(in the rows, 128 means zero)
Each row of numbers belongs to one of the nodes below and depends on some of the facts about them. Some rows are named. Which node is each other row?

There are 3 kinds of fact about the nodes: π, Ξ, σ.
π: belongs to class; Ξ: uses; σ: is of sort
K493 π besu; K139 π skekegras; K362 π fusi; K747 π fleri; K223 π fleri; K496 π fusi; K926 π fusi
K112 π plistur; K24 π fleri; K400 π skekegras; K367 π fusi; K799 π fleri; K211 π fusi; K243 π skekegras
K197 π dripo; K673 π plistur; K688 π fusi; K828 π skekegras; K667 π fleri; K317 π tukligus; K71 π besu
K797 π fusi; K294 π fleri; K303 π besu; K782 π fusi; K59 π skekegras; K759 π fleri; K522 π dripo
K674 π fusi; K7 π besu; K579 π dripo; K780 π fusi; K634 π besu; K237 π dripo; K728 π tukligus
K29 π besu; K875 π tukligus; K483 π tukligus; K316 π skekegras; K479 π fusi; K615 π fusi; K355 π fleri
K680 π tukligus; K361 π plistur; K373 π plistur; K87 π besu; K507 π besu; K494 π dripo; K587 π fusi
K820 π skekegras; K468 π fusi; K327 π besu; K164 π fusi; K282 π fleri; K939 π dripo; K740 π dripo
K482 π fleri; K75 π fusi; K671 π dripo; K829 π besu; K427 π fleri; K143 π skekegras; K821 π fusi
K854 π fleri; K831 π skekegras; K259 π fleri; K56 π fusi; K182 π tukligus; K311 π fusi; K470 π fleri
K684 π plistur; K49 π tukligus; K791 π dripo; K101 π tukligus; K402 π dripo; K807 π tukligus; K666 π fusi
K776 π fleri; K641 π fleri; K756 π fusi; K616 π fusi; K167 π fusi; K338 π tukligus; K379 π fusi
K104 π dripo; K54 π besu; K880 π plistur; K687 π skekegras; K822 π dripo; K162 π dripo; K778 π tukligus
K735 π skekegras; K374 π dripo; K69 π dripo; K889 π fusi; K593 π dripo; K947 π fusi; K900 π fleri
K965 π fusi; K518 π dripo; K609 π dripo; K928 π fusi; K568 π fleri; K446 π tukligus; K966 π skekegras
K128 π fusi; K5 π fusi; K528 π fusi; K650 π fusi; K595 π tukligus; K967 π dripo; K908 π fusi
K129 π fusi; K973 π dripo; K319 π fleri; K27 π dripo; K903 π fleri; K96 π fusi; K445 π dripo
K815 π fusi; K253 π fusi; K17 π fleri; K931 π plistur; K139 Ξ K518; K139 Ξ K355; K112 Ξ K641
K112 Ξ K787; K112 Ξ K27; K24 Ξ K854; K400 Ξ K294; K400 Ξ K402; K400 Ξ K616; K367 Ξ K99
K367 Ξ K379; K367 Ξ K531; K211 Ξ K967; K211 Ξ K671; K211 Ξ K667; K243 Ξ K667; K317 Ξ K782
K317 Ξ K828; K317 Ξ K609; K71 Ξ K59; K797 Ξ K129; K674 Ξ K131; K674 Ξ K303; K674 Ξ K673
K674 Ξ K27; K674 Ξ K373; K579 Ξ K379; K579 Ξ K875; K237 Ξ K164; K728 Ξ K639; K728 Ξ K224
K728 Ξ K362; K479 Ξ K402; K479 Ξ K311; K274 Ξ K875; K274 Ξ K829; K274 Ξ K468; K110 Ξ K398
K680 Ξ K7; K680 Ξ K880; K680 Ξ K616; K680 Ξ K27; K87 Ξ K767; K87 Ξ K671; K87 Ξ K361
K749 Ξ K973; K749 Ξ K7; K749 Ξ K253; K749 Ξ K197; K494 Ξ K639; K494 Ξ K926; K494 Ξ K875
K494 Ξ K759; K820 Ξ K395; K327 Ξ K528; K327 Ξ K756; K554 Ξ K735; K554 Ξ K373; K282 Ξ K131
K482 Ξ K402; K427 Ξ K445; K427 Ξ K595; K427 Ξ K926; K427 Ξ K780; K427 Ξ K29; K427 Ξ K903
K427 Ξ K197; K143 Ξ K908; K20 Ξ K446; K20 Ξ K593; K20 Ξ K96; K20 Ξ K780; K259 Ξ K967
K259 Ξ K828; K56 Ξ K687; K182 Ξ K69; K182 Ξ K616; K470 Ξ K338; K470 Ξ K687; K188 Ξ K483
K188 Ξ K395; K188 Ξ K27; K791 Ξ K908; K101 Ξ K27; K101 Ξ K842; K807 Ξ K54; K807 Ξ K531
K807 Ξ K735; K561 Ξ K900; K561 Ξ K131; K561 Ξ K587; K994 Ξ K821; K994 Ξ K595; K994 Ξ K939
K666 Ξ K650; K666 Ξ K29; K776 Ξ K767; K194 Ξ K967; K194 Ξ K799; K194 Ξ K518; K167 Ξ K688
K167 Ξ K831; K167 Ξ K373; K104 Ξ K493; K822 Ξ K829; K162 Ξ K223; K162 Ξ K815; K162 Ξ K29
K778 Ξ K641; K778 Ξ K15; K778 Ξ K550; K889 Ξ K967; K889 Ξ K311; K889 Ξ K518; K947 Ξ K303
K947 Ξ K197; K965 Ξ K197; K928 Ξ K364; K568 Ξ K69; K568 Ξ K483; K568 Ξ K687; K128 Ξ K688
K148 Ξ K508; K148 Ξ K374; K148 Ξ K735; K111 Ξ K99; K111 Ξ K319; K111 Ξ K5; K111 Ξ K756
K931 Ξ K207; K931 Ξ K496; K931 Ξ K966; K931 Ξ K197; K493 σ 368; K139 σ 368; K362 σ 348
K747 σ 368; K223 σ 348; K496 σ 368; K926 σ 348; K112 σ 348; K24 σ 368; K400 σ 348
K367 σ 348; K799 σ 348; K211 σ 348; K243 σ 368; K197 σ 368; K673 σ 348; K688 σ 368
K828 σ 368; K667 σ 368; K317 σ 348; K71 σ 368; K797 σ 348; K294 σ 348; K303 σ 368
K782 σ 348; K59 σ 348; K759 σ 348; K522 σ 368; K674 σ 368; K7 σ 348; K579 σ 348
K780 σ 368; K634 σ 348; K237 σ 348; K728 σ 348; K29 σ 348; K875 σ 368; K483 σ 368
K316 σ 368; K479 σ 368; K615 σ 368; K355 σ 368; K680 σ 348; K361 σ 348; K373 σ 348
K87 σ 348; K507 σ 368; K494 σ 348; K587 σ 348; K820 σ 368; K468 σ 368; K327 σ 348
K164 σ 348; K282 σ 368; K939 σ 348; K740 σ 348; K482 σ 348; K75 σ 348; K671 σ 348
K829 σ 348; K427 σ 348; K143 σ 348; K821 σ 348; K854 σ 368; K831 σ 348; K259 σ 368
K56 σ 368; K182 σ 368; K311 σ 348; K470 σ 348; K684 σ 348; K49 σ 348; K791 σ 348
K101 σ 348; K402 σ 348; K807 σ 368; K666 σ 368; K776 σ 348; K641 σ 348; K756 σ 368
K616 σ 348; K167 σ 348; K338 σ 368; K379 σ 368; K104 σ 348; K54 σ 348; K880 σ 368
K687 σ 348; K822 σ 348; K162 σ 368; K778 σ 348; K735 σ 348; K374 σ 368; K69 σ 368
K889 σ 348; K593 σ 368; K947 σ 368; K900 σ 348; K965 σ 368; K518 σ 368; K609 σ 348
K928 σ 368; K568 σ 348; K446 σ 368; K966 σ 348; K128 σ 368; K5 σ 368; K528 σ 348
K650 σ 348; K595 σ 348; K967 σ 348; K908 σ 348; K129 σ 348; K973 σ 368; K319 σ 368
K27 σ 368; K903 σ 368; K96 σ 348; K445 σ 348; K815 σ 348; K253 σ 348; K17 σ 348
K931 σ 348

Named rows:
[132 121 110 139 128 109 166 152  98  95 164  68 107 118  82 140  78 148
 107 124  67  98 162 143 178 141 163 108 142 120 168 171]: K129
[134 121  98 154 140 120 126 166 107  92 126 101  83  93  97 114  86 148
 137 119 120 122 134 125 124 121 167 120 155 119 163 157]: K69
[138 124 118 133 119 134 151 155 150 109 126  77  68  94  71 107 107 163
 122 129  98 109 153 156 162 160 188 117 171 128 159 188]: K243
[160 157 115 114 127 102 158 143  90  99 173 100  30 127 108 130  77 114
 110 131  87 124 127 118 190 155 154  80 138 134 180 177]: K29
[145 139 108 126 123 113 126 202  96  85 145  97  95 101  97 116 103 134
 142 107 104 133 130 131  96 128 144 131 107 139 182 161]: K639
[131 123 108 139 127 110 164 153 100  96 166  68 109 118  82 139  79 147
 107 124  67  97 162 141 179 141 162 109 140 120 165 172]: K650
[130 122 109 140 128 111 164 153  99  97 165  70 108 118  81 141  77 147
 107 124  66  97 162 143 179 140 162 110 141 120 168 171]: K821
[154 128 102 124 149 129 163 178 123 107 142  78  80  84  99 124 102 117
 146 106  80 121 168 140 127 137 166 125 144 137 162 181]: K104
[129 125 107 138 119 111 161 152 100  98 171  71 109 115  83 140  77 142
 107 125  63  97 161 140 180 139 162 108 141 119 165 172]: K253
[156 109 122 159 121 132 123 200 124 103 113 130  81 102  89 115 109 135
 135 107 113 132 136 138  97 122 180 112 164 106 170 175]: K319
[141 141 106 126 122 115 125 204  95  87 147 100  95  98  98 115 101 134
 141 106 106 133 132 133 100 127 144 131 108 138 185 161]: K398
[130 122 109 139 128 112 166 153  98  97 165  69 107 118  81 139  76 148
 107 126  66  98 163 143 179 141 163 109 141 120 169 173]: K164
[131 151  93 141  80 130  81 171 119 103 153  88 102  87  94 118 111 106
 120 130  69 111 113 117 115 115 162 101 160 129 147 167]: K197
[132 141 111 131 118 119 122 202  93  89 149 106  94  94  99 117  97 136
 141 100 103 137 138 133 105 121 143 132 108 139 190 161]: K787
[129 145 125 130 119 128 120 202  92  95 147 106  96  93  94 121  98 141
 139  92  94 143 143 133 101 118 149 127 104 145 193 172]: K131
[141 133  92 147 152 109 156 153  95 126 145  68  65 105 105 115  89 133
 113  98  86 104 151 141 140 114 177 102 175 129 172 190]: K684
[120 122 118 146 117 121 141 143 105  82 149  77 106 113  71 127  77 169
 103 141  93 103 144 135 176 140 174 111 138 121 161 169]: K615
[167 119 110 127 147 122 195 158 135 119 143  70  74 105  84 129 111 146
 125 111  71 105 168 140 145 168 180 113 167 130 155 201]: K143
[139 159  97 109  91 131 115 195 123  95 161  92  98  70  96 117 123 109
 153 117  77 131 133 126 105 146 136 136 114 153 162 168]: K749
[129 122 121 144 123 139 158 143 144 115 129  95  70  85  77 118 101 173
 126 116  96 114 159 138 161 157 185 118 174 127 157 194]: K820
[124 122 120 147 120 121 144 142 107  81 146  75 105 114  70 128  77 169
 102 139  91 102 141 132 171 142 176 112 136 122 157 173]: K756

Rows to name:
No name comes twice in this set of rows, the named rows included.
[152 116 138 146 124 156 135 193 149 110 109 128  74  77  84 116 118 138
 148 100  98 142 161 137 105 136 185 121 156 127 166 194]	K282
[156 117 136 134 114 144 167 169 149 111 126 100  79 101  68 124 121 173
 130 112  91 120 149 136 128 173 192 120 161 125 161 195]	K807
[167 155 121 112 140 102 169 143  87  96 167  98  29 132 106 130  77 120
 109 130  91 126 130 117 184 157 158  81 132 135 181 179]	K829
[145 150  80 125 125 123 147 147 128 131 159  56  67  81 104 118 112 108
 124 112  57 101 150 133 141 136 170 106 181 144 149 196]	K931
[126 126 110 105 122 121 168 164 138  90 152  49  90  99  67 116  88 137
 121 139  71  98 188 187 206 162 166 125 135 133 174 168]	K211
[133 146 107  90 109 125 124 217 132  81 138  78  77  80  82  87 114 119
 158 123 114 133 157 186 136 144 145 149 102 150 193 152]	K194
[131 122 122 146 126 120 145 144 105  80 144  72 106 118  70 129  79 171
 102 139  90 102 138 130 163 143 178 109 133 125 156 176]	K379
[162 142 111 108 139 125 151 198 119  80 140  83  88  88  92 116 116 132
 153 112  98 138 140 129  89 156 149 140  98 156 167 176]	K274
[149 159 118 117 120 106 156 142  84 107 179 110  30 118 111 130  74 117
 112 127  90 125 131 116 199 148 155  82 139 133 183 176]	K7
[162 107  93 145 133 137 219 155 107 137 180  99  75  80  97 124 114 138
 139 113 107  93 166 126 184 152 188 143 165 113 149 207]	K400
[174 120 102 127 110 134 143 203 149 119 140 111  83  84  98 127 133  92
 150 106  62 125 160 138 102 146 160 115 171 123 154 185]	K427
[188  98  99 143 134 147 199 207 114 128 160 132  76  72 105 122 133 100
 165 104 118 117 163 129 130 134 181 151 150 107 154 198]	K482
[151 110 123 150 116 130 112 207 131 100 108 122  78 102  84 106 109 133
 135 111 114 131 143 155 108 120 177 111 164 108 180 166]	K667
[139 147 119 113 124 135 137 197 120  92 142  95  89  76  90 117 111 135
 153 101  93 143 152 136 104 143 148 140 100 158 180 178]	K561
[130 111 119 156 108 123 142 165 129 115 127 120  82 110  81 123 103 180
 127 111 104 117 140 137 143 152 172 112 185 102 175 166]	K483

Now the same nodes, written a new way:
Some nodes and their rows:
[143 125 149 152 120 141 127 135 128 127 128  94 119 100 125 130 128 120
 123 136 141 120 118 134 108 144 119 150 134 141 134 131 110 111 147 134
 119 146 137]: K782
[ 57 121  75  86 141 146 141 121 135 141 126 147  83 161 124 127 165 158
 151  56 103 163 152 160 120  86 129 131 141 136 111 200 151  95 146 179
 129 165 124]: K903
[174 128 133  97 120 160 137 108 121 135  96 149 103 128 127 125 115 176
 125 160 136 117 148  86 151 124 171 109 133 133 145  99 164 153 123 122
 136 114 144]: K148
[116 154 126 120 125 102 144 156 157 111 168 134 136 112 127 124 118  97
 149 103 114  95 144 121 122 115 128 115 120 110 142 115 122 116  90 110
 126  68  99]: K374
[145 135 118  93 115 149 132 132 135 158 133 129  65 110 121 133  97 145
 111 117 156 105 144  88 140 117 158 122 134 142 132 117 139 147 127 126
 130 111 141]: K124
[ 70 132 102 115 137 107 138 121 113 136 113 126  81 160 128 119 160 150
 134  72 107 170 132 175 110  91 123 125 145 162  97 221 131  93 168 170
 155 176 161]: K223
[125 141 125 127 127 123 144 125 145 111 140 149 179 136 136 126 134 111
 147 144  95 106 138 123 132 106 129  98 119  98 149  92 129 128  92 109
 120  64 104]: K162
[147 134 118  93 113 149 133 133 135 157 130 128  67 110 121 131  99 146
 111 118 154 104 146  89 139 114 158 121 134 141 134 115 139 146 126 126
 131 111 142]: K398
[147 133 118  94 115 149 133 132 135 159 130 130  67 111 121 131  99 146
 111 116 156 103 146  88 139 116 157 121 134 140 134 116 139 148 127 126
 129 109 141]: K364
[160 153 119  95 119 146 127 138 132 141 156 126  61 117 116 135  88 165
 119 131 151 118 145  79 148 124 161 126 132 156 127 119 155 142 119 131
 130 122 132]: K131
[146 131 149 149 121 135 128 137 127 122 133  94 120 101 122 129 126 128
 125 137 141 123 115 132 110 145 118 155 133 142 133 132 113 109 145 136
 121 147 138]: K587
[118 143 106 136 146 118 156 149 136 123 209 123 159 135 114 107 123 103
 155  89 121 160 110 141 121 124  87 157 132 110 136  91 104 101 129 115
 104 138  86]: K303
[149 131 123  97 116 156 133 129 136 154 127 132  65 112 123 129 102 146
 110 119 151 100 149  90 139 116 158 121 137 142 136 114 140 149 128 122
 131 111 139]: K767
[ 97 140 115  83 128  78 139  51 115 166  31 168 148 167 121 136 148 177
 140 109  84 187  62 198  96 137 153  86  87 105  58 235 110 106 145 194
 166 158 176]: K482
[143 124 148 149 118 137 127 136 127 128 125  93 123 102 124 130 129 123
 124 134 141 120 117 135 107 139 119 154 136 138 135 128 110 109 147 133
 120 144 143]: K650
[145 104 142 146 127  99  93 153 106 113 103 118 108 124 130 144 106 130
 118 138 153 115 132 113 169 160 131 150 129 160 116 151 153 123 109 128
 153 145 151]: K373
[163 125 129  97 118 160 134 106 124 146  92 150 105 129 129 128 118 164
 118 157 139 113 147  90 146 116 166 104 132 125 143  98 154 160 127 123
 133 110 144]: K111
[143 140 161 150 123  78 149 125 118 100 106 132 182 130 140 107 136 107
 137 156  98 109 126 139 126 109 129  99 133 117 146 107 111 121 113  98
 157  71 151]: K494
[ 84 108 118 134 117 166 112 110 139 141 103 108 189 128 138 138 209  98
 125 164 158 115 168 110  96  86  83  92 124  78 176  93 140 195 142 150
  99 153 110]: K56
[162  87 140 118 142 158 128 125 125 108  96 152 171 133 125 120 148 152
 144 152 134 142 139 116 142 157 131 153 129  98 156  85 160 141 113 120
 118 148 108]: K807
[158 125 119 100 116 164 130 104 123 154 105 147 103 133 130 133 111 162
 113 156 136 115 142  90 149 112 162 105 131 129 138  97 149 158 126 126
 124 109 144]: K20

Which node is each row?
No name comes twice in this set of rows, the named rows included.
[ 72 148 102 114 138 104 129 124 113 129 129 124  79 163 126 124 154 159
 135  80 108 178 132 170 112  99 124 123 140 168  90 229 137  98 163 175
 156 183 152]	K641
[150 100 154 159 139 143 107 116 113 117  99 134 156 135 138 125 136 126
 109 169 129 140 115 139 128 163 125 143 129 127 127 110 122 147 145 102
 126 156 129]	K317
[135 142 157 179 148 105 146 113 113 101 141 131 188 142 135  93 148  98
 136 145 104 160  98 169 104 141 102 126 132 116 130 101 100 126 162  88
 133 146 116]	K87
[141 105 143 142 132 110 116 148 118 130 127 109 128 115 124 123 121 114
 111 124 156 135 113 131 124 155 113 161 135 136 127 124 109 129 137 115
 134 154 144]	K49
[145 154 113  93 116 142 119 135 134 150 156 121  65 116 119 138  95 151
 111 128 161 115 144  80 140 117 153 114 125 151 126 124 147 157 124 134
 129 122 130]	K395
[141 123 175 190 132 229 102  71 152 110  77 148 127 116 155 146 134 117
 104 195  85 110 102 172  98 189 163 123 109 131 104 129 117 142 168  95
  89 139  86]	K889
[145 118 147 148 118 138 132 135 126 130 122  94 125 103 124 127 129 124
 123 133 141 121 117 134 114 137 116 157 138 139 138 124 109 106 146 134
 118 141 147]	K926
[151 114  76  99 115 183 134 103 109 182 146 139 115 158 130 151  87 169
 100 163 123 128 126  88 184  85 147 118 145 143 133  74 128 134 121 140
  87  92 151]	K749
[ 96 158 118 118 121  89 134 151 157 123 170 123 149 114 126 129 129  84
 141 103 127  95 142 118 112 101 113  96 111 100 138 120 114 140  92 121
 128  72 100]	K69
[139  93  74 127 126 217 135 110 123 154 161 123 174 155 131 159 120 158
 131 171 102 145 118 118 170 100 109 159 145 124 151  60 125  95 119 156
  46 116 114]	K947
[150 187 106  96 120 134  94 112 120 133 172 125 103 149 121 151 101 178
 115 192 153 147 139  66 148 120 150  81 103 154 110 124 172 188 116 152
 124 145 113]	K188
[141 100 138 144 132 112 119 147 115 135 131 109 132 119 124 122 121 115
 110 123 153 135 115 132 130 151 111 165 139 134 129 119 105 126 138 117
 129 150 146]	K595
[104 154 135 145 132 150 130 138 175 106 166 149 118 110 141 133 113  83
 133 114  93  82 141 137 115 133 143 110 112 115 125 120 117 127 106  88
 110  64  67]	K518

